Each row has a name. Each question is about the rows just above it. Places in a row count from 1.

Bibal: [-52 -26  51  23 -12  31 -31]
kisup: [ 20  20   5 -16 -12 -22  44]
semu: [ -3  18 -25 -25  45 -25  45]
kisik: [  6  20   5 -16 -12 -22  29]
fum: [-52 -22  51  23 -12 -41  25]
Every place of [20] in kisup:  1 2
Places of [44] in row kisup:  7
Places of [-25] in row semu:  3 4 6

kado: [-10  27 -16 -30   6 -21 -35 -17  12  10  14   3  -9   0   5   0 -13  17
   9  17 -35 -22  -6  -6 -37  10  29  28 -35 -30 -35 -11  23   1 -30  29
 -30   0]
puzip: [  4 -21 -12   7  16   0 -20   4  -1   3   7 -19 -52 -31  13  -1 -33  -1
   7 -13 -39 -18  23 -29   3 -15  10  21 -16 -32  -8   5  -5  15   0  11
   5 -40]
Toli: [-16 -20  12  15  18  -4  -8   2  -2   1   5  14 -11   6  -4 -23  15  22
  36  -4  32   2   7 -20 -12   0  -2   6   5   9   1 -45 -11 -12   9   2
  -4   0]
kib: [  4  15  12  -2 -14   4  22   4  -3  -5 -13  14  54  31 -10   5  32 -10
 -15  12  28  22 -21  27   6  15 -17 -25  19  28  17   5   3 -11  -3 -23
   4  38]
fif: [ -2  24  -5 -23   1 -14  20  -3   4   4  -4   9 -18  25   3   3   2   2
  -5  22  32  -1 -18  -2  17   6 -24 -24  15  18  27   3  -9  -8  -3 -29
  11  23]
vom: [ -3  23   8 -10 -14  13  18  -6   2  13  -4  16  45   1 -11   2  27   2
  -8  13  33  13 -21  23  -7  13  -4 -15  13  26   2  -2   8 -12   0  -7
  -6  34]
kida: [ -2  24  -5 -23   1 -14  20  -3   4   4  -4   9  30  25   3   3  12   2
  -5  22  32  -1 -18  13 -26  20   7   9  13  13  -9  -8  20  -8   3  -1
  -5  27]
maka: [-19 -15  26  27 -19 -19 -12  -8  -1  -3   8  22   2   3 -20 -34  27  28
  36 -14  33  15   2  17   7 -10 -10 -19   1  25  27 -39 -23 -17   8   3
 -11   4]
At which places does fif hold [2]?  17 18
Places of [6] in row kado:  5
At which places does maka hold [-19]?  1 5 6 28
Places of [-2] in row fif:  1 24
Places of [26] in row vom:  30
Every place of [-35] in kado:  7 21 29 31
At which places does vom hold [13]?  6 10 20 22 26 29

Nozar: [  0  -3   1  -6  -2 -15  -1   0  -1  13  -2  -3   4   5 -14   7  -1  -3
   1   1  -7 -10   0  -5   4   0  -2   5   9  -6  -3  -6  13  -4   5   0
  -1  12  -9   5   3 -10   5   3  -8   4   2  -1  -4 -12   5  -2  12  -4
  -6  11   2  -2   8]
Tunep: [ 20 -30  -7  -6  -3   3  -3  -1   7 -16 -25  -8  -7  17  19   0  15  -6
  18   1  -4  -3  12  -1  15  15  17   9  -5 -21   6  -5  21 -27 -11  -8
  -3  16  33  -9   3  -4 -23   6   5  21  -2  -4 -14 -14  -6  -2  -1  -4
   2 -29   9  18   1]
vub: [ 10  12  14  13  15 -28   9  18  22 -21  -4  10 -23  -3   7   0 -19 -15
  -2  32  -9  -1 -19  -6  12   2  -8  -2   4  -5   0  -3 -15 -15 -13   5
 -12 -12  -7 -11 -11 -17  -5  11  -7   4  -9  34   6   5   8 -23  17   0
  -6  -9 -17   1  -7]
peta: [-12   1   2   4  -4  -8   0 -14   1   3  -5  -5   8   4 -26  17  25 -14
   2   3  -9 -18   9  -5  -7  -9   1  18   6   1  -9  -1  19  -7  -6  18
   8  -4 -30  -5   1 -19 -16  20 -18   7   6 -13 -19  -5   5  -5  32   1
   6   8  -1  -4   7]
pul: [ -9  -1 -16 -11   5   1   2   6  -7   6   2  -9  -9  13  10  14  -1  -1
   7   4 -16  11  -6 -25   5  -9 -22   4   7 -14   1 -28  -8 -13   5  -5
   7   5  -5  12  14   5  11 -13  -5  -9  12   9   4   1   2 -16  14 -12
  12  -2 -16   2   4]
kif: [ -9   2 -18  -4  -9   6  10  15   5  22   0  -3  13   9   7   2  -9  -2
  -5   3   2  -1 -15 -26   5  -1 -23   0  20  15   2 -19  -8 -21  -7 -16
   9  -2  11  10  15  20   0 -35 -10  -3 -41   8   2   0  -5   4 -22  -5
  14   0 -19 -11   3]
Pobeb: [-18   5 -11   7 -10  10   7  -3   5   5  -3  -5  15   6 -10  12  19 -14
  -2   3  -1 -10  -2 -18  -7  -9 -12   4  11  -6  -5  -7   0 -17 -16   8
  15 -17 -14  -4   9   4 -21  -7 -18   3 -24  -6 -13  -2  -3   0   6   1
  20  -7 -16 -11   2]
niz: [ 12  -7  -1 -12 -11 -20   6  22   8  38  -1   4  18   3  -7  -7 -36  11
 -11   0 -13 -12 -17  -8  21  14  -6 -22  25 -16   3  -5   9  -8   7 -12
  -7  26  24  13   5  10  19 -32  -2   5 -19  11   9 -22   0  -3 -20  -3
 -17  12   4 -11  10]
san: [ 12   8   3   2 -14  11  34   6   1  -3  -7  12 -19  18  11  -3  -2  14
 -19  -8   0  24   3 -15  14   2  22   9   7  10   5 -11  20   8   6  -2
   3   8 -12 -17  -1 -11 -17 -13   8  28  -1  -1  -5 -17  -4  22   6  -5
  14   4   8  -4 -20]
bofe: [-21   9 -11  15 -11  22   9  -5   7  -2  -2  -3  17   3  -4  10  26 -16
  -3   3   2  -7  -1 -15 -11 -10 -11   3   7  -2  -3  -1  -6 -18 -24  13
  18 -30 -10 -10   9  11 -31  -9 -17   2 -28  -9 -14   5  -8  -1   0   7
  27 -16 -20 -13  -4]
Pivu: [  6  21  16  15  13 -25  16 -15  18 -18   3  11 -21  -1   1  -1 -22  -9
  -9  29  -9   4 -20  -8   7  -2  -5   0   8   4   1  -4 -18  -2  -6   7
  -9 -13 -15 -13 -12 -18  -1   6  -6   7 -10  32   9   5   8 -17  18   7
  -5  -2 -18  -4 -10]
Every place of [0] in kif:  11 28 43 50 56
At which places does pul hold [5]?  5 25 35 38 42
Places of [6] in row Pobeb:  14 53
Every place of [-16] in pul:  3 21 52 57
Every place of [14] in pul:  16 41 53
Places of [7] in row Pivu:  25 36 46 54

vaf: [10 41 41 -3  1  2  0]
vureg: [-13  -1  20  -5   7  -1  -5]
koma: [ 10   3 -34   2  -7   0   3]
Sori: [ 6 -4  6  3  6 -4  3]
Famu: [-10 -15 -35   9  -3  -1   2]
vov: [-1  0  0  0 -1  0  0]
Fid: [-13  10  -7   5  10   2  10]
Places of [3] in row Sori:  4 7
Places of [2] in row Fid:  6
Every place of [-4] in Sori:  2 6
At which places does vov hold [0]?  2 3 4 6 7
At which places does Sori hold [6]?  1 3 5
At which places does vureg hold [7]?  5

golip: [  0   7 -18  -2  15   2  -6  -1 -39]
bovi: [ 16  11  11   6  -2 -14  11  17  41]
bir: [ 1  3  1  1  1 -1  1 -4 -4]
gotol: [ 14 -10  -2  -9  -1  -3  29  -5 -10]
gedub: [-14   3   1  -4   8 -14  29  12 -20]
Risu: [-10  21  -1 -17 -10 -10  21  21 -10]
Bem: [ 11  -3 -13  27   2  30   9  -7 -25]
Every place of [1] in bir:  1 3 4 5 7
Places of [21] in row Risu:  2 7 8
Every place of [-10] in Risu:  1 5 6 9
Places of [11] in row bovi:  2 3 7
Places of [-18] in row golip:  3

rov: [ 3 -4  8 -4]
tere: [ 2 -9 48  3]
Viba: [-7 16 10 17]
Fedud: [-12  -7 -12  -7]
vozoz: [  2 -31  -8 -17]
logen: [-16 -16  -5  -5]
bar: [-16 -13  -8   9]
Places of [-7] in row Fedud:  2 4
At which places does logen hold [-5]?  3 4
Every place of [-12] in Fedud:  1 3

Lado: [ 29   0 -40 -40   0   7 -40   7   6  -7   7  -7  -6 -40  29]
binim: [ -7   2   6  -8   0  13  11 -24   6  -7   6  11 -15 -35  20]
nokug: [ -5  16  -9  12 -17 -10   1  -9  -1 -39   1  -8 -11  -6  13]
At which places does Lado hold [-40]?  3 4 7 14
Places of [6] in row binim:  3 9 11
At which places does nokug hold [-6]?  14
Every place of [0] in Lado:  2 5
Places of [-7] in row Lado:  10 12
Places of [7] in row Lado:  6 8 11
Every place of [-17] in nokug:  5

